Moves between objects:
q275 § q878
q275 ~ q705
q275 $ q933
q808 § q24
q808 ~ q19
q808 $ q949
q111 § q126
q111 ~ q885
q111 $ q445
q593 § q769
q593 ~ q599
q593 $ q872
q52 § q130
q52 ~ q445
q52 $ q599
q207 § q843
q207 ~ q521
q207 $ q493
q130 § q376
q130 ~ q640
q130 $ q338
q925 § q521
q925 ~ q79
q925 $ q887
q745 § q507
q745 ~ q223
q745 $ q740
q843 § q385
q843 ~ q940
q843 $ q488
q743 § q595
q743 ~ q678
q743 $ q586
q24 § q990
q24 ~ q581
q24 $ q111
q595 § q289
q595 ~ q915
q595 $ q505
q521 § q940
q521 ~ q161
q521 $ q602
q887 § q602
q887 ~ q710
q887 $ q595
q705 § q872
q705 ~ q359
q705 $ q325
q141 § q748
q141 ~ q878
q141 $ q739
q848 § q705
q848 ~ q527
q848 $ q637
q138 § q273
q138 ~ q239
q138 $ q940
q938 § q788
q938 ~ q593
q938 $ q878
q493 § q488
q493 ~ q602
q493 $ q581
q19 § q581
q19 ~ q595
q19 $ q206
q637 § q325
q637 ~ q141
q637 $ q244
q990 § q586
q990 ~ q808
q990 $ q126
q933 § q591
q933 ~ q325
q933 $ q109
q359 § q848
q359 ~ q788
q359 $ q748
q710 § q901
q710 ~ q843
q710 $ q915
q872 § q275
q872 ~ q848
q872 $ q499
q325 § q499
q325 ~ q748
q325 $ q658
q598 § q966
q598 ~ q740
q598 $ q527
q193 § q806
q193 ~ q111
q193 $ q52
q740 § q607
q740 ~ q376
q740 $ q938
q739 § q533
q739 ~ q591
q739 $ q391
q599 § q338
q599 ~ q598
q599 $ q848
q379 § q79
q379 ~ q273
q379 $ q385
q246 § q745
q246 ~ q806
q246 $ q667
q885 § q949
q885 ~ q750
q885 $ q745
q966 § q599
q966 ~ q607
q966 $ q359
q901 § q887
q901 ~ q385
q901 $ q743
q168 § q141
q168 ~ q275
q168 $ q835
q945 § q829
q945 ~ q391
q945 $ q138
q750 § q206
q750 ~ q586
q750 $ q223
q940 § q207
q940 ~ q925
q940 $ q315
q315 § q493
q315 ~ q887
q315 $ q19
q283 § q239
q283 ~ q676
q283 $ q161
q376 § q667
q376 ~ q52
q376 $ q593
q109 § q630
q109 ~ q658
q109 $ q676
q678 § q915
q678 ~ q493
q678 $ q24
q949 § q111
q949 ~ q206
q949 $ q507
q667 § q740
q667 ~ q130
q667 $ q769
q206 § q885
q206 ~ q505
q206 $ q246
q607 § q598
q607 ~ q667
q607 $ q788
q244 § q658
q244 ~ q739
q244 $ q945
q338 § q593
q338 ~ q966
q338 $ q705
q769 § q938
q769 ~ q338
q769 $ q275
q499 § q933
q499 ~ q637
q499 $ q782
q223 § q246
q223 ~ q193
q223 $ q376
q161 § q925
q161 ~ q379
q161 $ q901
q806 § q223
q806 ~ q126
q806 $ q130
q591 § q835
q591 ~ q499
q591 $ q630
q189 § q391
q189 ~ q109
q189 $ q283
q782 § q109
q782 ~ q244
q782 $ q525
q640 § q52
q640 ~ q507
q640 $ q966
q391 § q957
q391 ~ q630
q391 $ q239
q533 § q244
q533 ~ q835
q533 $ q957
q239 § q648
q239 ~ q437
q239 $ q925
q273 § q377
q273 ~ q648
q273 $ q207
q915 § q743
q915 ~ q488
q915 $ q990
q79 § q161
q79 ~ q377
q79 $ q710
q507 § q445
q507 ~ q246
q507 $ q607
q602 § q315
q602 ~ q901
q602 $ q289
q648 § q138
q648 ~ q283
q648 $ q521
q488 § q678
q488 ~ q315
q488 $ q808
q748 § q637
q748 ~ q168
q748 $ q533
q676 § q437
q676 ~ q829
q676 $ q379
q581 § q808
q581 ~ q289
q581 $ q885
q505 § q750
q505 ~ q990
q505 $ q806
q289 § q19
q289 ~ q743
q289 $ q750
q878 § q168
q878 ~ q872
q878 $ q591
q658 § q782
q658 ~ q533
q658 $ q829
q445 § q640
q445 ~ q745
q445 $ q598
q835 § q739
q835 ~ q933
q835 $ q189
q630 § q189
q630 ~ q782
q630 $ q437
q385 § q710
q385 ~ q207
q385 $ q678
q788 § q527
q788 ~ q769
q788 $ q168
q586 § q505
q586 ~ q24
q586 $ q193
q829 § q525
q829 ~ q957
q829 $ q273
q377 § q379
q377 ~ q138
q377 $ q843
q957 § q945
q957 ~ q189
q957 $ q648
q126 § q193
q126 ~ q949
q126 $ q640
q527 § q359
q527 ~ q938
q527 $ q141
q525 § q676
q525 ~ q945
q525 $ q377
q437 § q283
q437 ~ q525
q437 $ q79

The rows follow the links: the fewer symbols apart two objects are, the more alike their rows tend to be.

Each row is also shifted at random along 4 hidden directions that mean nothing.

Some objects, each with a row of numbers:
q769: [  60  -14  -27  -13  -19   -6  -22    9   13  -33   11   -2    5  -13  -30    4    3   -4   -4    1   -3  -13   -7   -7    4   16   21   16  -10   -3  -13   -5   23    0  -35   16   -7  -22  -13   12   -3  -17    1  -16    2  -15  -16   20    7    4   18   10  -12  -12  -10]
q359: [ -82    7  -16  -12   10  -27  -17   14   -2  -34   -1   -2   19  -11  -40    7   22    4   -2   18  -14   -9   15  -15    0    8   13   23   -4   -5   -7    5   39   -7  -43   -1   22   -8   -6   19   43  -22   23    7   12    3   -4    8    3   13   35   11    6   -5    0]
q273: [ 150   25    7   66  -21   34   25  -33    4   75  -14  -64  -44  -10   20   35    5   13   -9   39   21   25   -6  -57   16   -5   12   -2  -33  -10  -31   71  -55    7   55  -69   -6    5  -34    6   19  -19   19   26  -31   14  -27  -37  -20   32    8  -18   56  -45  -22]
q244: [-155   31   38   -4   32  -37  -10  -11  -17   -4   18   24   25   -7   -2  -24    5   14   27   14   17  -16   36    5  -13   -5  -23   22   20  -11   13  -34   19   20  -24    7   27   22   11    6   24    8  -36   -6   25    9   39   19   -7   10    6   25    0   26   13]
q676: [ -79   22  -10   14  -34   -1   28   -1   42  -45   -9  -43  -22   27   12  -31   -8   51   31  -72   21    9   -6   49   63   25  -26  -13   -3   24   11  -11  -22  -11    7   51    8   -2   13  -25  -24  -55   38   16   13  -16   12   10  -20   -9   14   17  -77   -3  -20]
q599: [ -46   12  -13   18    1   17  -19   -4    7   31    5  -30  -37    9  -31  -16   32   11    0   -4   26  -20   22   -6   12    8   19  -13  -16    7  -27    3    8   -2  -46    5  -22   -5  -27   -7   15  -13  -16   -8   -6   21  -26   16    1   26    2   14    2  -12   -9]
q437: [-119   30    3   24  -14  -15   22    1   11   16  -10  -17    7  -15    4   13   -1   23   30   17   11    7   13  -16   14    4   -3   16   -3  -14   -8   15   -1    6    8  -19   28    4  -14   16   38  -21   30   10    7    2    0  -10  -18   26   26    8   10  -12   -9]
q887: [ -99    7   22    7   10   11   20    3   -2   26  -13    7  -19   24   32  -19   -7    8   11  -29   22   -7    9   35   10  -16  -22  -33   14   13   14  -20  -10    1   19   13    2   26   12  -31   -6   29  -10   -5   14   19   29   -2   -4   -1  -39   -9  -20   14    3]
q189: [ -23   36   33   34   16   -1  -16  -10   -7   69    1  -18   15  -35   16   16   -2   -3   31   42   45   -8   36  -49  -11  -11   10   11   -1  -33  -16   -3    4   30    3  -34   20   17  -37   22   43   33  -35  -16   21   33   17    1  -21   53  -10    9   38  -12    3]
q193: [  55  -36  -30  -23  -14  -31    9   10  -12  -56   -9   62   17   15  -22   53    2  -15  -40   73  -65  -14  -46    1  -27   20   30   33    4    3  -25   38   14  -12  -16  -32   -4  -18    2   -3   13  -13   50  -14  -34  -23  -17   -8   32  -24   36  -34   50   -2  -16]
q788: [  21    1  -11   -3   16   14  -32   13   -3   14    3  -30    7  -28  -27   -6   16  -18   -2   -9   16   -2   29  -34    0  -13   13   -1  -14  -14   -1   -9   35   -1  -26    3   10   -3  -19   26   24   10  -18    7   22   18  -11   10   -6   26   -4   13   -2  -15   12]
q586: [  11  -46  -14  -33    0   25   -4   35  -22   30   -1   12    9  -45   -2   -6  -21  -52   -7  -24    0   12    8  -25  -22  -46    1  -17    0  -17   28  -24   30   -2   21    0   12    0   13   40    2   40  -16   -2   13   -9  -15    0    3    1  -27    6  -11    1   30]
q678: [ -43   -7   -7    3  -35    9   20    8   24   -3  -12   15  -13   27   23    0  -21   10   13  -23    2   -5  -24   42   15   21    4  -19    9   11   -7   -7  -19   -4   11   21  -20   -8   -2  -20  -29    2   18  -23  -10  -13   -8    1    4  -12  -14   -7  -21    5  -17]
q79: [ -19   12   10   27   -8   -5   38  -16  -11   21  -11   -8  -25    2    6   14    4   18   -4   33   -2   11   -2  -19    9  -10  -11    7   -6   -2   -5   37  -30    2   36  -42   18   14    4   -2   23  -24   28   21  -19   -3    2  -19   -5    5   18  -10   31  -13  -13]
q391: [ 102   18   -7   32  -55  -27   13  -25   35  -40    2    6    2    8    5   45  -21   36   17   54    2  -17  -39    1   21   57   24   44   -4   -5  -41   31  -30   18   -1  -13   -4  -23  -32  -11   -8  -45   34  -34  -20  -25   -3    9    0   11   43   -7   16  -25  -50]
q658: [ 176   11    1   15  -37  -20    4  -37   24  -59   18    4   -8   18    8   11  -19   36    6   15    5  -13  -40   22   21   49    3   29   -2   10  -20   10  -41   14    3   18  -20  -20   -5  -28  -49  -43   -1  -27  -14  -33   12   17    0  -16   23    2  -15   -6  -38]
q325: [ -52    9    9  -38   21  -51   -6  -11   -2  -92   21   31   42   13  -11  -27    0   20    3  -15  -35    7   -6   34   -4   21  -31   29   21   10   29  -26   11   -6  -22   38   18   -7   44   -7  -23  -35    1   17   10  -28   31   13    2  -43   34   19  -34   38   13]
q885: [ -27  -44  -19  -36    4  -25    3   33  -36   -8   -5   60   31  -35  -23   41   -8  -47  -25   63  -43   -6   -7  -37  -45  -24   19   25    8  -20    2    7   43   -1    0  -43   25   -3    7   39   43   24   21  -11   -7  -12  -13   -6   24   -2   18  -17   49    0   15]
q138: [ -82    7    2   -5   -9   -7   28    5    6  -21   -1  -14    5   -8   10  -25  -16   15   19  -43    2   25    6   13   22  -12  -33   -4    5    3   33  -14   -9   -5   30   20   29    8   29    6   -3  -23   22   27   16  -20   17   -5  -16   -9   10   15  -44    6    8]
q648: [ 113   -7    2   -6  -18    3    5    3    2   -5    8   -7   36  -49   22   14  -38  -20   14   -7   -2   30  -15  -29   -6  -13   -8   16   -1  -25   22   -4  -11   10   53   -9   22   -8    6   36  -13    6    2    9   11  -26    3  -13  -13   -1    3    8   -6   -9   12]
q207: [ -74   -5   16   -4    0  -10   40   -2   -7  -28   -6   17  -26   34   21  -24  -10   24    0  -30    0   -1   -7   44   22  -10  -37  -18   14   26   23  -12  -18   -5   24   19   15   25   39  -37  -17  -12   13    8    6  -10   38    3    2  -27  -10   -7  -37   17   -3]
q239: [  20   -7  -14  -16  -45  -37   26    4   19  -74    4   22   36  -18    8   18  -38   13   22    5  -28   16  -38   11   12   24   -6   39   10   -7   12    2   -6    3   26   10   26  -21   17   15  -16  -42   46   -2   -2  -54    5    1   -3  -23   43    7  -23   -1  -11]
q499: [ 134    1    9  -24   10  -28  -19  -23    1  -71   29   21   43   -3    2   -8  -15    3   -5    0  -27   13  -21   11  -12   20  -16   34    8   -2   20  -13   -9    3   -1   20    1  -15   24    0  -43  -19  -17    7    1  -29   20    5    3  -36   23   10  -17   20    8]
q949: [  -3  -59  -30  -71   -2   -4    7   40   -6  -90   -2   36   15    8  -12  -31  -20  -22  -20  -69  -35    4  -20   50    6  -16  -26  -20   14   24   50  -45   33  -26    2   62   13   -7   57   -8  -43    0   17    8   19  -34   15   17   19  -56  -15    1  -80   28   24]
q581: [ -87   -1   -7   32  -10   35   11   10   -4  101  -17  -23  -40  -13   -3   13   13  -17    0   20   19    0   18  -36   -6  -23   26  -23  -15  -12  -23   24   -5    1    8  -44  -13    6  -32   20   42   20    4   -3  -19   24  -42  -16   -4   40  -11  -10   44  -24   -4]
q283: [  54    6    4    3  -11   25    4    4   17    4   -1  -49   11  -27   29  -21  -26    3   25  -69   29   32    9   -2   26  -17  -27  -21   -5   -4   30  -20  -11    1   44   25   17    2    9   11  -25    0   -5   21   27   -7   11   -4  -29    4  -19   18  -54   -9   15]
q445: [ -10    1    7   -2   32    5  -25   -1  -14   31   -1   18    8   13   -6   11   22  -20  -21   27  -16   -7    8   -8  -33    0   20   -4    4   -3  -13   10   10   -6  -23  -21  -22    0  -14   -1   10   34  -18   -4  -10   27  -14  -12   13    1  -12  -15   45   12   11]
q750: [-177  -29  -20  -26    2  -23   18   36  -29    5  -11   49    3  -18  -32   15    8  -23  -14   44  -33  -14    8  -18  -27  -26   10   13    7   -9    0    5   41   -7  -16  -31   28    6   12   26   59    6   33   -2   -6   -7  -15   -2   19    2   23   -7   33    3    6]

From each start, follow one symbol. Which object do you reach?
Answer with the object's name.
new walk
[ -72  -12  -11    2  -31  -10   13   15    7   25   -7   45   17  -11    8   38  -23  -17   13   47  -17  -10  -22   -6  -24   14   29   17   11  -20  -22    9    0    9    7  -27   -5   -9  -19   20   15   17   18  -36  -21  -13  -25   -7   11   10   10  -13   38   -1  -12]
~: q678
new walk
[-142   10   15   10    3  -24   47   -7  -15   -6  -11   24  -31   32    6   -4    7   30   -1   19   -6   -8    1   21   14   -8  -24    0    9   15    5   13  -15    0   15  -15   23   29   23  -28   22  -22   29   12   -9   -3   23   -7    6   -9   11  -11    6    9   -9]
$: q315
new walk
[-130   14   12   23   -6   -6   29   -3    3   28  -19   26  -23   35   20   16    3   18    8   30    6  -18   -5   21    4   10    5   -6   13    7  -21   15  -17    1    2  -22   -2   17  -10  -29   19    9   19  -17  -13   13    7   -7    4    9   -6  -20   25    3  -20]
~: q901
new walk
[   4  -17  -12   14    1   77    5   17    0   77  -17  -70  -65   -2    6  -43   12  -15   -9  -84   43   17   26   -4   28  -47  -10  -72  -23   14   15  -10  -10  -16   29   14  -18   11    4   -3  -12   22  -17   24    7   24  -24   -6  -12   15  -56    6  -41  -18   15]
§: q586
new walk
[  68  -35  -44    0  -44   38   30    8   24  -31  -16  -34  -73   38  -12  -21    4   17  -24  -69   -1    4  -29   43   52    2   -5  -42  -21   44    1   14  -22  -28   10   39  -27  -14   19  -36  -45  -46   42   11  -20  -26  -26    4   10  -27   -7   -9  -60  -18  -20]
~: q990
new walk
[-109  -14  -27    4  -40   15   28   12   24    3  -15   -5  -44   28   -3  -13   -3   18    8  -33   -1   -2  -17   37   30   13    4  -23   -2   23  -10    2  -15  -15   -1   22  -20   -9    1  -17  -14  -26   34   -8  -20  -17  -28    4    5   -7    3   -1  -29   -3  -17]
§: q581
new walk
[ -21   22   31   -9   35  -16  -17  -22  -10  -15   24    4   18    2    6  -40    3    9   13  -22   13    2   22    8   -5   -3  -31    6   13    0   26  -33    2   11   -8   24   10   13   24   -5  -16    2  -43   10   22    5   36   14   -8  -11   -5   22  -24   26   19]
~: q933
new walk
[ -42   13   -2    3   34   -1  -27   12  -13   20   -5  -29   19  -28  -29    4   28  -11   -1   11    5    4   39  -43  -12  -17    9    7  -13  -17   -3    5   38   -3  -27  -20   21    3  -17   31   54   10   -4   21   24   29   -4   -4   -8   32    7    8   21  -11   16]
$: q637
new walk
[-138  -22  -21   -6  -25   -1   21   25   -4   25  -10   24  -13  -10  -14   12   -4  -12    3   19  -10   -7   -4   -6   -9   -9   15    1    0   -6  -11    8   13   -3   -1  -18    5   -4   -5   19   28    0   26  -14  -18  -12  -30   -2   10    8   11   -2   16   -3   -3]
§: q24
new walk
[ -20  -16  -13  -25   10  -12   -4    4    3  -45   -6   29    1   44   -8   -2   15    3  -24   -3  -40   -8  -21   39   -5   20    5   -6   10   24   -4    4    5  -23  -29   18  -20  -11   15  -28  -18   -6   17    2  -13   -6   -5   -1   22  -35    4  -20   -3   18   -2]
~: q223
new walk
[   6  -15    3  -27   21   -5  -41    7  -10   10   24   36   36  -21  -12   -5   -4  -37   -1   11  -11   -8    4  -10  -44    1   16   10   11  -17    3  -28   26    6  -29    7  -18  -12   -4   23  -11   39  -47  -25    1    0  -13   11   12   -4  -10   10   15   19   21]
§: q740
new walk
[ -87    6    3   -5   25   -3  -28   -2   -8   34   10   16    3   11  -16   -8   23   -9   -6   19   -2  -14   17   -2  -27    6   19   -2    4   -2  -13   -7   14    0  -43   -6  -24   -4  -12    2   14   22  -30  -12  -10   22  -20    3   10    6   -5    4   29   14    9]
$: q593
new walk
[ -60   15   13   22   -2   -7   38  -12  -10   20  -10  -12  -25    2    7    5    6   20    0   22    1   12    6  -14   10  -15  -17    5   -7   -1   -2   29  -25    2   33  -33   22   16    5    2   28  -25   28   25  -14   -1    3  -19   -8    7   21   -5   20   -9   -9]
$: q385
new walk
[ 125    9    6  -14   26   12  -22  -24   14  -56   17  -46    2   21    7  -56    7   18   -6  -93    6   29    2   38   29    3  -40  -23   -5   26   40  -26  -18  -14    6   58  -11   -4   35  -27  -66  -21  -25   40   19   -7   25    3  -15  -37  -16   18  -75   18   19]
~: q141
new walk
[ 106    7   -9   31    2   54  -32  -16   15   60    5  -69  -55   10  -14  -23   30    1  -11  -36   45   -7   18  -10   20    0   21  -38  -28   12  -23    5  -15   -1  -22   12  -45   -8  -33  -12  -18    3  -38   -1   -8   29  -32   10   -9   25  -29    9   -8  -23   -7]
§: q599
new walk
[ -67    1  -22   36  -51   10   32   -1   27   32  -19   -1  -45   33    1   30    1   22    2   29   -4  -13  -27   13   17   30   28   -4   -8   10  -45   40  -31   -6   -1  -22  -29  -14  -29  -17    8  -26   44  -21  -42   -7  -44  -12    7   12   19  -19   27  -23  -39]
§: q289
